Below is a small trained network, with its code and all its weights. Each question gives an input and a target symbol and asks what happens when units are switched off, that is, made to give their printed mean instead of their output.

import numpy as np


def w(rows, s, z=0):
    codes = np.array(rows[::2]) - 128.0
    scale = np.full(codes.shape[1], s)
    scale[-1] = z or s
    return codes * scale


def f(y):
    return np.maximum(y, 0)


def softmax(a):
    e = np.exp(a - a.max(-1, keepdims=True))
    return e / e.sum(-1, keepdims=True)


def log_softmax(a):
    a = a - a.max(-1, keepdims=True)
    return a - np.log(np.exp(a).sum(-1, keepdims=True))


def net(x, mask):
    ids = ['αβδθλμξπστφω'.index(c) for c in x.split()]
    T = len(ids)
    res = E[ids] + P[:T]
    u = 0
    for l in range(2):
        q, k, v = (res @ M[l].T for M in (Q, K, V))
        z = softmax(np.where(np.tri(T) > 0, q @ k.T / 2**0.5, -1e9)) @ v
        res = res + np.where(mask[u], z, O[l][:, -1]) @ O[l][:, :-1]
        u += 1
        y = f(res @ A[l][:, :-1].T + A[l][:, -1])
        res = res + np.where(mask[u : u + 8], y, B[l][:, -1]) @ B[l][:, :-1]
        u += 8
    return log_softmax(res[-1] @ U[:, :-1].T + U[:, -1])


Q, K, V, O, A, B = {}, {}, {}, {}, {}, {}
E = w([
[122,69,93,149,59,150,182,131,131],'α',
[113,110,114,88,45,144,100,123,106],'β',
[171,172,161,86,82,115,54,90,89],'δ',
[168,111,115,115,139,110,170,119,177],'θ',
[105,136,169,176,104,223,164,186,159],'λ',
[118,137,80,155,142,98,152,145,165],'μ',
[135,103,89,183,177,92,161,112,131],'ξ',
[50,132,105,58,162,181,67,148,144],'π',
[96,52,114,118,215,159,121,106,42],'σ',
[163,199,146,124,125,130,130,222,4],'τ',
[149,129,97,113,129,109,161,141,184],'φ',
[99,166,59,155,137,96,130,159,175],'ω',
],0.026)
P = w([
[115,132,157,180,149,152,154,118,121],'0',
[106,101,154,186,135,111,117,150,121],'1',
[164,107,107,163,141,166,114,161,134],'2',
[150,177,82,130,133,209,189,74,111],'3',
[90,161,122,147,113,114,169,58,101],'4',
[116,66,139,138,112,92,82,147,160],'5',
[208,100,44,122,121,217,99,136,155],'6',
[83,181,83,85,97,136,207,8,98],'7',
[74,83,125,103,93,64,156,41,98],'8',
[207,17,92,83,114,165,83,134,173],'9',
],0.013)
Q[0] = w([
[132,84,86,115,170,254,91,170,136],'L0H0',
[183,87,154,166,137,63,57,196,177],'L0H0',
],0.018)
K[0] = w([
[1,160,210,146,105,52,199,90,116],'L0H0',
[151,220,58,81,146,214,202,35,97],'L0H0',
],0.016)
V[0] = w([
[231,30,236,15,136,182,220,85,174],'L0H0',
[180,221,155,5,79,98,81,254,194],'L0H0',
],0.0066)
O[0] = w([
[157,253,16,152,109,212,122,114,120,3],'L0H0',
[239,31,140,106,155,199,85,213,190,55],'L0H0',
],0.012,0.0048)
A[0] = w([
[65,111,103,119,219,125,109,147,199,149],'L0N0',
[147,160,166,119,146,127,7,72,68,106],'L0N1',
[71,73,193,127,79,192,87,144,79,254],'L0N2',
[111,104,79,159,143,110,171,139,177,174],'L0N3',
[61,159,195,178,132,211,160,219,93,25],'L0N4',
[197,142,114,170,116,181,94,157,136,98],'L0N5',
[113,83,131,166,160,185,142,147,196,108],'L0N6',
[108,113,140,105,40,118,128,108,59,172],'L0N7',
],0.011,0.0047)
B[0] = w([
[180,52,202,114,156,150,141,104,93,223],'L0N0',
[186,100,155,82,160,135,189,121,149,164],'L0N1',
[106,236,84,126,111,178,145,59,119,235],'L0N2',
[148,112,96,106,82,120,208,120,188,245],'L0N3',
[129,61,217,249,171,125,119,172,99,182],'L0N4',
[92,125,163,134,100,133,121,59,118,174],'L0N5',
[79,124,142,192,91,163,94,107,78,199],'L0N6',
[163,86,144,123,114,197,79,131,152,225],'L0N7',
],0.012)
Q[1] = w([
[61,135,98,117,126,109,116,42,179],'L1H0',
[9,131,138,127,139,117,129,108,118],'L1H0',
],0.012)
K[1] = w([
[130,62,72,148,96,127,170,80,247],'L1H0',
[124,100,137,192,101,128,198,118,131],'L1H0',
],0.011)
V[1] = w([
[155,124,104,33,90,147,89,115,84],'L1H0',
[118,106,132,89,1,127,153,163,151],'L1H0',
],0.0069)
O[1] = w([
[74,145,161,219,146,87,96,118,152,2],'L1H0',
[168,130,149,95,106,120,187,254,49,193],'L1H0',
],0.012,0.0076)
A[1] = w([
[151,146,62,101,175,2,164,134,141,155],'L1N0',
[148,165,213,136,175,106,122,155,84,68],'L1N1',
[141,178,178,251,130,122,126,167,128,100],'L1N2',
[149,101,130,105,207,40,174,150,207,130],'L1N3',
[42,126,120,116,118,139,110,143,65,82],'L1N4',
[86,218,64,135,93,164,124,130,112,57],'L1N5',
[195,187,56,173,144,87,161,127,202,103],'L1N6',
[148,101,142,117,123,168,79,75,96,2],'L1N7',
],0.012,0.0088)
B[1] = w([
[199,196,233,101,110,141,123,139,233,196],'L1N0',
[77,89,43,91,51,120,121,142,169,156],'L1N1',
[67,201,169,116,152,128,248,99,121,178],'L1N2',
[91,158,34,134,204,143,80,122,111,210],'L1N3',
[172,138,71,116,126,176,128,62,123,155],'L1N4',
[162,106,157,146,181,35,83,109,72,176],'L1N5',
[57,68,110,149,100,206,26,198,75,163],'L1N6',
[108,146,125,141,140,44,108,203,159,248],'L1N7',
],0.012,0.017)
U = w([
[161,154,20,154,41,164,181,132,145,253],'α',
[147,155,227,139,162,220,142,87,129,51],'β',
[166,178,199,133,134,128,131,178,132,9],'δ',
[152,84,188,119,142,139,141,138,168,5],'θ',
[168,182,100,80,202,147,159,140,153,219],'λ',
[80,93,160,41,200,169,150,141,62,36],'μ',
[136,188,148,82,155,120,108,77,78,202],'ξ',
[90,162,155,123,157,175,56,137,124,196],'π',
[120,178,2,164,131,134,125,70,161,249],'σ',
[154,227,125,111,38,148,125,61,223,94],'τ',
[137,215,103,144,107,236,91,135,196,23],'φ',
[40,199,77,100,131,84,159,182,110,194],'ω',
],0.0068,0.0039)

Each question gives the input, a string of symbols that net reads in full, and the target symbol t.
The units are the heads (2 rows each of Q, K, V and O) and the neurons (one row each of A and B). Each row of codes is followed by its name. A weight is (code - 128) times the scale printed after its matrix; where a second scale follows, it is the last column's (O, A, B and U).
mask holds one flag per unit, layer by layer, with each layer's heads first. A switched-off unit (its flag False) gives its mean, the last column of its rows in O or B, instead of its output. The means were averaged over made-up inputs and are rounded, as every weight is.
A unit's drop is (log p(t) with every unit on - log p(t) with that unit switched off) / (log p(t) with every unit on - log p(t) with every unit switched off).
The circuit of an input: a set's keep is (log p(t) with only the set's units on - log p(t) with every unit switched off) / (log p(t) with every unit on - log p(t) with every unit switched off). Starting from the 12 units with the biggest drops (on a tie, the unit counted first), units are removed one at a time, each time the one whose removal leaves the highest keep (on an exact tie, the one counted first), for as long as the keep stays at least 0.8.
units of the circuit, in order: the units of the circuit, biggest drop first
unit that matters most: the unit with the biggest drop
k most important neurons: the k neurons with the biggest drops, biggest first
top k neurons in layer l: the k neurons of layer l with the biggest drops, biggest first
input θ δ τ α ξ ξ, target δ: 2 most important neurons -> [L1N0, L1N5]
input τ β τ σ λ ω μ μ φ, target λ: unit that matters most -> L1N3
input β τ β μ φ α π, target α: top 4 neurons in layer 0 -> [L0N0, L0N4, L0N7, L0N6]
input α α μ ξ μ μ, target τ: units of the circuit, in order -> [L0H0, L1N0, L0N6]
input φ ω φ φ α σ θ μ τ β, target ξ: units of the circuit, in order -> [L0N2, L1N5, L0H0]
input δ ξ ξ, target β: units of the circuit, in order -> [L0H0, L1H0, L1N2, L1N7]
input τ θ μ μ, target π: units of the circuit, in order -> [L1N6, L0H0, L1N5]
input β τ μ, target ω: top 3 neurons in layer 0 -> [L0N2, L0N3, L0N4]
input φ π α ω π π λ, target β: top 2 neurons in layer 0 -> [L0N4, L0N2]
input δ μ φ λ μ, target α: 3 most important neurons -> [L0N5, L0N7, L0N3]
input τ φ π δ, target τ: 3 most important neurons -> [L0N1, L0N0, L0N4]
input φ ω δ φ α ω π λ τ θ, target φ: top 3 neurons in layer 0 -> [L0N2, L0N6, L0N0]
input λ τ τ ξ, target θ: 2 most important neurons -> [L0N6, L0N4]
input μ φ φ μ π φ φ π ω, target α: unit that matters most -> L0H0
input μ τ π, target μ: 3 most important neurons -> [L0N0, L1N0, L0N2]
input δ φ φ, target β: units of the circuit, in order -> [L0H0, L1H0, L0N6, L1N2]
input ξ λ α μ ω β α τ π μ, target θ: top 3 neurons in layer 0 -> [L0N6, L0N0, L0N4]
input φ β β μ, target ω: 4 most important neurons -> [L0N2, L0N5, L1N2, L0N7]
input μ θ λ μ θ μ μ, target π: 2 most important neurons -> [L1N6, L1N5]
input τ μ λ λ τ φ, target φ: top 3 neurons in layer 0 -> [L0N2, L0N6, L0N7]
input τ ω ξ β φ, target τ: top 3 neurons in layer 0 -> [L0N2, L0N0, L0N6]
input φ σ μ π μ μ β σ α σ, target α: unit that matters most -> L1H0
input μ ω τ λ μ π τ φ, target σ: 2 most important neurons -> [L0N2, L1N3]
input μ ξ μ τ μ σ λ φ μ, target φ: 2 most important neurons -> [L1N0, L1N6]
input π σ θ μ, target ξ: units of the circuit, in order -> [L0H0, L1N5]
